[-99,-7,70,120,-112,-84,28,153,-157,-116,-115,197,-26,-133,181,-154,-83,131,113,126,-48,142,-138,11,0,-34,161,157,60,-239,153,-23,88,14,-9,79,-88,-25,-108,-14,-123,-63]	(37)
[-51,-4,181,84,-98,83,54,79,-168,1,-193,113,179,-88,28,-36,-20,36,134,93,-23,53,-109,-6,111,15,15,16,142,-35,16,0,18,85,135,-23,11,66,-2,2,-139,-51]	(37)
[-276,118,199,202,6,64,77,-200,-112,1,-172,-105,304,102,-243,-43,89,128,120,49,-16,9,-63,-58,158,-73,-413,35,285,-37,40,97,79,-58,-67,57,-33,106,157,-71,-142,123]	(103)
[122,38,67,10,-284,-182,71,112,-145,-240,-148,205,316,-156,-3,-36,-42,143,102,131,-34,39,-153,-122,-44,111,135,100,169,-157,32,93,67,126,-13,-116,16,104,-34,51,22,-156]	(43)
[-269,120,245,149,144,228,7,-359,50,36,5,-307,-81,229,-242,-30,113,-145,59,-207,-40,-145,214,-130,143,-104,-242,-44,82,15,-38,46,65,-238,-62,89,5,-24,196,-172,-231,260]	(52)
[-236,129,223,-125,22,-13,6,-434,-74,-99,125,-269,-61,331,-417,98,180,-11,39,-96,-109,21,252,-102,266,5,-288,72,179,147,-149,-66,120,29,65,-165,78,42,182,-116,-124,246]	(103)
[-243,48,-173,195,246,193,114,-366,18,291,-92,-270,122,152,-445,79,101,-53,5,-126,128,-90,-133,118,135,-31,-407,-102,89,105,28,249,-143,-207,-139,-128,-59,169,65,-76,130,106]	(103)
[-46,173,28,71,-16,93,82,-389,121,58,-132,-468,82,161,-293,105,203,-73,-52,-172,2,-337,158,-299,30,66,-409,-62,160,176,-32,318,74,-111,-215,-98,64,98,143,-46,142,224]	(157)
[420,-29,217,-122,-285,-154,-133,434,-158,-362,104,445,-177,-222,533,-146,-163,-36,108,136,-188,341,-15,-206,-148,115,707,207,-93,-424,-44,-104,61,182,214,134,-76,-232,-387,14,-189,-12]	(52)
[-308,203,194,71,109,167,146,-582,64,178,-132,-649,68,331,-592,122,209,-114,-37,-233,12,-349,225,-117,178,-68,-708,-103,168,373,-96,149,103,-219,-188,-57,18,161,357,-111,44,215]	(52)
[155,-73,-46,132,78,68,-135,210,-66,117,3,94,-60,-259,260,2,-53,-84,40,22,96,242,-253,-36,-111,13,388,62,-70,-247,12,-41,-182,32,63,94,-56,-119,-338,60,-67,4]	(42)
[518,-60,-150,26,-117,-25,-97,377,-103,-129,12,132,-167,-253,291,-87,-88,-45,-117,50,76,40,-208,-139,-256,140,436,216,-159,-91,-34,12,-123,118,36,61,-138,-118,-261,208,18,-55]	(194)
[-382,188,292,-43,-3,169,45,-555,19,65,-100,-367,93,350,-525,115,216,-70,89,-163,-25,-166,239,-92,278,8,-490,-62,286,181,-111,123,126,-68,-6,-104,119,174,233,-156,-57,298]	(37)
[-498,70,-9,118,303,276,153,-520,96,431,-159,-399,-40,269,-588,107,147,-75,-15,-177,102,-136,4,160,319,-133,-631,-33,73,207,-32,157,21,-315,-149,-56,-26,102,201,-176,13,191]	(103)
[157,-25,162,41,-296,-207,21,340,-324,-318,-169,380,96,-231,327,-165,-84,166,162,247,-118,328,-300,-149,-93,27,424,218,172,-270,66,-111,34,208,32,139,-78,6,-299,81,-198,-94]	(157)
[133,65,222,-29,-112,-99,-17,44,-210,-201,14,99,-46,-17,112,-67,-10,65,49,34,-159,126,74,-152,-52,-22,184,140,84,-168,-39,-53,36,119,133,45,-107,6,-54,34,-175,65]	(52)
[188,33,143,-27,22,15,-66,91,-160,-199,192,146,-199,22,256,-67,-16,-61,85,-32,-151,248,52,-117,-42,-31,328,73,-18,-205,-60,-106,-36,40,223,131,-58,-108,-116,16,-240,143]	(103)
[-185,124,308,-25,13,81,4,-171,-48,22,22,-81,58,137,-93,11,119,-66,164,-70,-97,83,127,-113,108,-74,-123,-47,172,-46,-63,-26,85,-76,96,66,67,39,86,-105,-215,163]	(43)
[338,-178,-317,77,76,-18,-85,316,-149,80,161,295,-37,-318,357,-60,-91,30,-48,167,87,249,-387,-17,-148,99,580,165,-119,-327,12,-9,-319,113,163,-62,-155,-129,-410,182,2,-125]	(55)
[-2,109,311,32,-15,-11,2,-102,-174,-193,40,-55,-154,93,-21,-32,58,-48,150,-54,-162,237,137,-148,59,-87,78,120,164,-99,-45,-85,-13,-16,46,110,-10,-25,-63,-72,-288,190]	(157)
[-218,0,-80,170,222,216,48,-237,28,376,-123,-205,125,34,-291,62,94,-83,20,-107,129,-44,-150,20,109,-24,-290,-57,47,45,33,157,-131,-162,-123,1,-8,93,25,-71,54,90]	(52)
[-187,108,237,-27,88,92,-50,-290,-144,72,-90,-170,-64,194,-216,29,156,-57,32,-154,-9,45,88,-138,140,-37,-58,154,165,-24,-110,26,118,-1,45,-23,-66,31,-69,-149,-152,269]	(37)
[258,-30,17,-24,-87,57,45,97,36,-155,-24,27,-118,17,40,-79,3,-116,-43,-109,1,-80,-17,-155,-84,87,135,55,-68,-4,-45,120,42,-117,-94,77,-27,-59,-6,-22,53,27]	(52)
[-96,18,210,-22,-14,6,17,-124,-39,-205,9,-23,-143,57,-87,-28,27,-78,88,-97,-65,34,87,-25,53,-29,47,56,115,57,-107,-121,46,-71,8,21,44,-1,141,-52,-247,62]	(55)
[284,-5,136,-72,-212,-125,-89,285,-134,-280,20,296,-226,-77,354,-106,-126,-93,38,-5,-108,142,-46,-110,-105,84,509,160,-95,-190,-47,-93,52,39,106,110,-72,-175,-263,11,-145,-10]	(42)
[-21,39,183,-83,-31,-128,-80,2,-274,-181,-17,13,-281,68,41,-46,55,-56,7,-10,-88,227,-26,-140,73,15,164,200,-48,-127,-98,-109,43,70,108,36,-46,-130,-164,-12,-193,159]	(116)
[99,-86,-178,176,191,148,6,84,-84,119,-88,86,-189,-24,28,-107,-35,-119,-59,-52,105,97,-244,22,-52,-11,204,32,-63,-100,-5,94,-231,-167,-74,77,-155,-82,-159,-56,9,96]	(37)
[-39,-74,-252,213,147,153,-6,157,-23,132,-251,164,-51,-158,75,-104,-62,-41,-49,-49,156,53,-308,41,-174,-12,195,-25,-48,-114,64,124,-194,-108,-141,151,-116,-7,-167,-38,-23,56]	(79)
[-18,71,279,-28,-22,-33,60,-61,-86,-195,-21,92,-153,125,-46,-75,-64,-9,37,-77,-171,59,174,-23,-1,-130,15,6,42,-59,-64,-13,57,-146,51,175,-16,43,143,-64,-112,83]	(116)
[110,13,217,-23,-55,57,-19,86,-121,-169,127,158,-148,73,205,-126,-42,-99,90,28,-156,130,78,-165,4,5,237,126,-11,-217,-65,-38,22,-59,210,87,-88,-122,-149,-7,-161,96]	(52)
[-237,51,260,-27,97,44,10,-202,-44,-53,33,-56,-215,296,-153,-104,38,-51,34,-84,-103,-6,225,-71,138,-117,-63,64,51,-33,-109,-12,140,-234,-19,-14,-68,-35,112,-207,-237,190]	(52)
[19,80,133,-3,-8,81,46,-249,93,21,22,-391,-28,202,-369,45,134,-138,-40,-211,18,-268,162,-83,89,29,-409,-61,58,314,-73,125,27,-178,-116,63,122,26,301,7,78,128]	(42)
[325,-118,64,62,-214,-203,2,457,-342,-345,-85,411,44,-197,337,-217,-118,153,-16,205,-65,233,-313,-113,-163,58,439,193,-11,-231,31,-25,-18,177,85,116,-213,-66,-266,110,-76,-124]	(55)
[1,-143,-126,41,80,88,-175,87,-2,88,39,22,-109,-139,66,-1,33,-161,-1,17,189,172,-269,-92,38,185,334,123,-74,-113,-107,-31,-127,74,46,-77,83,-176,-202,28,66,55]	(37)
[317,-47,-54,25,-46,15,17,123,-52,-53,115,-17,-14,-23,83,-42,6,-15,-64,-46,39,-23,-58,-70,-86,51,25,44,-32,65,23,55,-60,-10,42,59,-23,-45,-30,105,60,-6]	(42)
[285,77,98,108,-33,-5,-71,22,-82,-127,-135,-253,67,-17,-68,26,80,-91,-54,-159,98,-131,-30,-247,-142,56,3,32,22,115,-87,136,-14,-5,-99,31,46,47,24,101,-6,91]	(194)
[419,-90,47,-90,-210,-188,-126,498,-228,-274,52,462,-330,-213,587,-189,-162,-34,55,146,-129,342,-141,-138,-149,84,740,311,-136,-370,-25,-69,-13,163,204,106,-122,-229,-452,110,-154,-31]	(157)
[388,-23,184,-139,-230,-175,-55,403,-246,-394,170,404,-327,-149,553,-148,-131,1,4,140,-183,301,-29,-136,-150,6,620,253,-187,-351,-17,-212,92,111,268,168,-182,-228,-357,95,-223,-2]	(42)
[339,21,-94,61,-104,43,67,86,105,-120,67,-53,20,-83,30,-19,-60,-26,-64,-63,-10,-186,36,-63,-132,100,-4,-37,-65,91,42,161,-28,-33,-48,7,-28,-30,94,69,102,-54]	(103)
[168,21,211,-57,-67,-54,-121,178,-208,-138,46,151,-123,-63,292,-38,-9,-51,76,-9,-77,235,-47,-139,-132,-20,431,76,9,-168,-60,-132,22,92,136,107,-70,-43,-271,5,-247,86]	(42)
[-104,19,-7,182,290,176,96,-195,-98,187,-13,-179,58,115,-305,-22,58,-51,27,-95,96,82,-61,138,168,-79,-389,-73,99,103,-62,105,-264,-172,85,21,-47,54,216,21,6,98]	(79)
[75,-64,-185,76,-12,76,14,231,9,80,-60,174,-191,-185,186,-44,-45,-114,14,24,92,136,-264,64,-116,62,273,-33,-129,-108,30,60,-163,-74,-23,56,-101,-69,-235,20,24,-43]	(79)
[-50,20,269,-90,-38,-28,-23,-61,-122,-168,-8,7,-192,43,-18,12,53,-19,91,-6,-92,148,102,-57,114,-58,98,155,67,-62,-75,-167,91,31,106,8,16,-7,-64,-2,-217,73]	(194)
[123,14,19,106,-152,-83,-5,172,-169,-80,-68,219,78,-130,153,-102,-98,126,84,162,-55,54,-133,-44,-36,-2,100,85,31,-204,103,93,-6,28,-9,88,-62,31,-77,96,-55,-58]	(194)
[468,-176,-156,71,-171,-178,-107,696,-285,-289,23,599,-192,-330,743,-227,-214,131,24,228,-36,330,-317,-83,-271,48,797,215,-211,-436,162,-77,-56,166,102,119,-213,-193,-533,131,-143,-188]	(194)
[79,51,230,25,-9,46,-48,-47,-129,-160,87,-10,3,41,20,21,57,14,88,-17,-48,141,77,-110,39,-45,80,95,105,-125,-43,-77,-31,42,147,26,11,19,-68,42,-206,92]	(194)
[211,-13,18,105,-100,-106,12,190,-243,-188,10,239,33,-223,290,-121,-99,181,42,201,-92,196,-149,-128,-89,4,330,204,99,-347,68,16,-58,120,88,-16,-210,-82,-234,80,-175,-49]	(55)
[329,-222,-140,136,104,85,-154,581,-228,57,-2,516,-67,-326,532,-187,-213,-113,29,125,121,391,-497,-1,-154,60,770,148,-159,-342,-15,-121,-328,42,226,131,-130,-203,-491,105,-177,-134]	(116)
[-48,-10,-46,74,75,84,32,-135,-8,118,-87,-122,-78,35,-268,22,-3,-74,-25,-93,35,-46,-105,-16,43,73,-36,32,38,110,-18,110,-119,-118,-171,-49,-77,-11,-18,-43,44,51]	(55)
[332,-63,113,72,26,-19,-43,147,-175,-122,161,-66,-88,56,143,-139,54,-93,-1,-31,23,35,-103,-187,-60,-37,172,82,-23,7,-88,5,-56,-125,62,107,-52,-61,-52,67,-101,49]	(42)
[-37,69,223,0,75,113,-13,-180,-87,-34,27,-47,-55,113,-42,32,39,-102,56,-83,-92,98,80,-84,86,-42,65,4,77,-67,-146,-83,-4,-10,144,51,-14,-48,42,-77,-144,168]	(43)
[145,-66,113,73,-99,-148,-36,374,-257,-89,-63,310,61,-233,343,-151,-112,69,111,166,-38,324,-289,-6,-61,-20,338,136,23,-195,34,-130,-58,122,160,165,-37,-24,-175,79,-124,-118]	(79)
[-151,227,70,-25,23,43,21,-461,-63,78,13,-338,53,223,-421,93,176,23,-46,-218,-26,-115,192,-43,117,16,-422,-31,182,166,-63,51,25,24,44,-72,-38,43,88,-73,-94,259]	(42)
[234,-14,118,85,-261,-194,-8,377,-230,-260,-141,366,111,-277,290,-198,-96,206,91,227,-62,171,-240,-165,-160,-8,383,193,64,-346,90,47,79,60,-12,99,-123,38,-255,70,-153,-124]	(194)
[-87,-76,-264,74,116,146,17,14,69,228,-80,-6,-105,-121,-71,25,-8,-56,-27,7,117,31,-274,100,-2,82,25,31,-101,-10,88,59,-142,-48,-90,-30,-109,-7,-186,42,119,-13]	(103)
[149,16,295,-163,-155,-79,-34,74,-138,-303,158,174,-208,29,106,-51,-49,-108,101,25,-189,211,123,-151,43,61,326,132,15,-87,-122,-171,62,50,203,49,31,-74,-95,15,-123,46]	(194)
[59,43,40,200,21,-29,-23,58,-232,-117,-76,71,4,107,154,-178,-40,34,72,18,-34,22,-67,-186,6,-31,120,91,92,-221,39,222,-41,-122,-48,21,-93,-30,-59,-67,-162,121]	(79)
[-451,189,51,169,178,161,149,-663,61,289,-42,-558,209,302,-737,115,213,53,-12,-126,34,-335,233,85,292,-118,-899,-199,217,258,47,252,34,-252,-166,-216,55,175,415,-132,-2,220]	(42)
[-20,85,182,-86,-114,-31,-23,-27,-60,-241,68,177,-193,52,86,-61,-54,-36,100,-78,-155,141,186,-96,-27,19,265,87,69,-179,-31,-28,126,-15,134,-13,22,-10,-106,-70,-161,101]	(194)
[-44,54,201,-71,-35,-35,-18,-46,-79,-145,-22,38,-121,85,21,-48,15,-53,33,-77,-80,56,68,-58,-9,-51,126,43,-15,-67,-99,-94,108,-35,52,69,-27,7,2,-62,-164,84]	(52)
[3,75,39,212,70,101,26,-63,-276,126,-126,-97,274,-80,-44,49,111,72,127,49,-9,67,-157,-103,98,-39,-158,40,181,-110,101,34,-165,128,90,-12,-51,62,-9,105,-176,50]	(43)
[-392,209,111,171,30,76,56,-484,-9,142,-137,-449,179,199,-383,68,163,74,129,-102,-3,-213,137,-97,179,-62,-550,-91,306,94,63,193,57,-101,-158,-18,108,169,292,-65,-29,180]	(37)
[47,35,61,44,0,-40,7,-64,-29,-176,126,90,-150,12,89,-83,-9,42,28,2,-91,83,111,-58,-68,-68,128,75,37,-216,-29,0,9,-81,15,49,-52,-20,83,-37,-154,101]	(52)
[-85,25,138,191,46,70,-43,36,-207,89,26,-107,50,72,121,-68,37,-42,81,12,-68,30,-72,-184,70,-55,56,-3,29,-161,57,96,-65,-54,138,44,-37,-84,-171,24,-153,72]	(55)
[-327,206,218,142,36,109,154,-582,-15,90,-19,-430,232,338,-598,68,149,21,88,-118,-92,-181,216,-65,313,-63,-736,-123,313,177,-44,214,21,-199,-81,1,94,93,378,-123,-6,214]	(55)
[9,-8,193,-21,-23,1,-27,63,-112,-203,126,220,-126,78,245,-107,-53,-40,112,-41,-87,186,47,-65,-11,-73,212,55,28,-227,-18,-63,69,-91,155,175,-17,-106,-108,-10,-164,79]	(42)
[-149,29,-105,162,218,212,69,-303,59,162,-98,-329,26,118,-429,28,112,-88,-61,-174,222,-97,-115,30,67,-5,-377,-95,50,165,-73,190,-107,-257,-192,-22,5,39,105,-38,68,138]	(194)
[131,-9,80,83,-129,-26,-54,143,-161,-94,-83,95,56,-74,125,-67,-31,80,63,-2,-5,43,-81,-112,-3,44,210,106,26,-183,74,122,23,117,66,35,-25,2,-113,33,-6,-27]	(37)
[288,11,203,-117,-224,-101,-82,311,-170,-355,67,365,-307,-43,382,-130,-105,-15,99,29,-167,262,64,-98,-126,29,565,165,-25,-284,-36,-82,39,95,182,167,-61,-103,-189,25,-182,50]	(37)
[389,-64,-88,-9,-194,33,-14,346,23,-273,162,188,-150,-233,343,-101,-60,-15,-51,142,30,95,-129,-91,-243,144,348,153,-87,-112,-1,-112,-69,118,71,164,-108,-137,-119,170,60,-64]	(37)
[71,10,25,196,-114,-21,79,195,-150,-93,-164,195,120,-150,213,-136,-43,116,83,131,-64,28,-161,-115,-73,-61,132,32,63,-243,148,143,-16,-34,-58,98,-74,28,-106,33,-138,-38]	(157)
[111,-125,-183,158,95,-21,-104,256,-182,100,-96,144,-23,-244,97,-102,-40,16,-17,33,187,205,-387,43,-99,26,303,130,-113,-183,53,55,-182,40,3,22,-101,-2,-310,96,-32,-67]	(194)
[407,-128,19,-116,-112,-124,-151,537,-139,-342,235,611,-318,-173,706,-196,-167,46,58,113,-126,400,-34,-70,-234,-1,837,186,-161,-480,30,-174,-27,115,231,244,-76,-225,-338,44,-193,-20]	(37)
[-103,103,-11,165,122,176,53,-361,53,170,-83,-459,108,227,-413,97,198,-84,-19,-189,126,-245,24,-63,85,12,-470,-79,133,247,-12,212,-41,-149,-180,-101,9,120,200,-50,65,170]	(43)
[-96,-19,-183,133,191,104,60,-74,-54,180,-165,-25,-60,36,-147,4,6,-30,-43,-108,99,57,-217,129,-2,-40,-37,-26,-36,26,30,15,-185,-108,-115,107,-91,41,-7,-34,28,55]	(43)
[-67,37,26,73,-59,-37,17,-80,-95,29,-20,-57,44,-36,-214,-24,-19,99,12,111,-19,6,-36,29,109,0,-147,135,85,-77,62,62,-59,21,-27,-60,-81,11,-31,23,7,-31]	(116)
[54,-61,-73,48,75,132,12,92,-106,75,-178,62,-52,-88,50,48,24,-59,-11,-46,79,61,-259,-41,-53,20,182,-23,-43,-18,-15,0,-164,-20,-73,104,-44,6,-137,49,-48,-18]	(116)
[-5,-56,-11,11,61,73,9,10,-24,157,-129,-27,-5,-30,-138,41,18,-58,-36,22,79,33,-182,36,59,50,21,35,-13,62,-80,39,-108,-58,-55,-60,-50,8,-102,-17,-15,11]	(55)
[264,-48,119,69,-224,-114,34,365,-344,-247,-40,360,30,-265,339,-145,-122,96,109,261,-116,248,-264,-108,-85,33,376,195,64,-277,45,-84,-75,147,153,99,-158,-45,-200,167,-151,-135]	(42)
[-37,-14,-138,160,95,150,-16,87,-23,187,-225,27,-67,-81,22,11,-16,-68,13,-90,140,20,-212,61,-83,-27,110,-5,-60,-84,61,119,-143,-92,-120,116,-71,42,-143,-14,15,17]	(37)
[129,39,-133,7,-138,-37,-92,-64,45,-117,39,-203,-116,-39,1,91,70,-56,-14,-35,86,-82,-29,-199,-96,187,113,143,55,80,25,-4,-18,127,-191,-72,70,-25,-45,72,95,74]	(37)
[164,-48,-33,21,26,72,-46,149,46,24,22,-16,-62,-50,81,-51,9,-101,-89,-42,81,-72,-62,-123,-127,65,101,49,-79,2,-27,114,-27,-86,-35,25,-29,-49,-59,46,75,8]	(116)
[479,-232,-199,57,-78,-60,-86,675,-99,-99,35,594,-167,-487,631,-146,-276,-66,-5,226,56,366,-401,62,-279,104,825,134,-272,-386,31,-72,-196,90,153,84,-146,-178,-500,154,43,-249]	(194)
[-54,-83,-90,159,203,94,-115,90,-149,200,-141,6,-59,-117,45,-85,5,-122,20,-24,178,212,-382,-28,8,35,266,102,-18,-118,-48,18,-216,-32,1,14,-86,-46,-292,-41,-97,79]	(79)
[-142,196,212,16,29,189,99,-556,20,90,-46,-651,7,367,-520,221,278,-108,-6,-212,5,-327,200,-215,206,-23,-615,-19,165,328,-104,169,53,-167,-152,-46,61,124,255,9,-2,261]	(55)
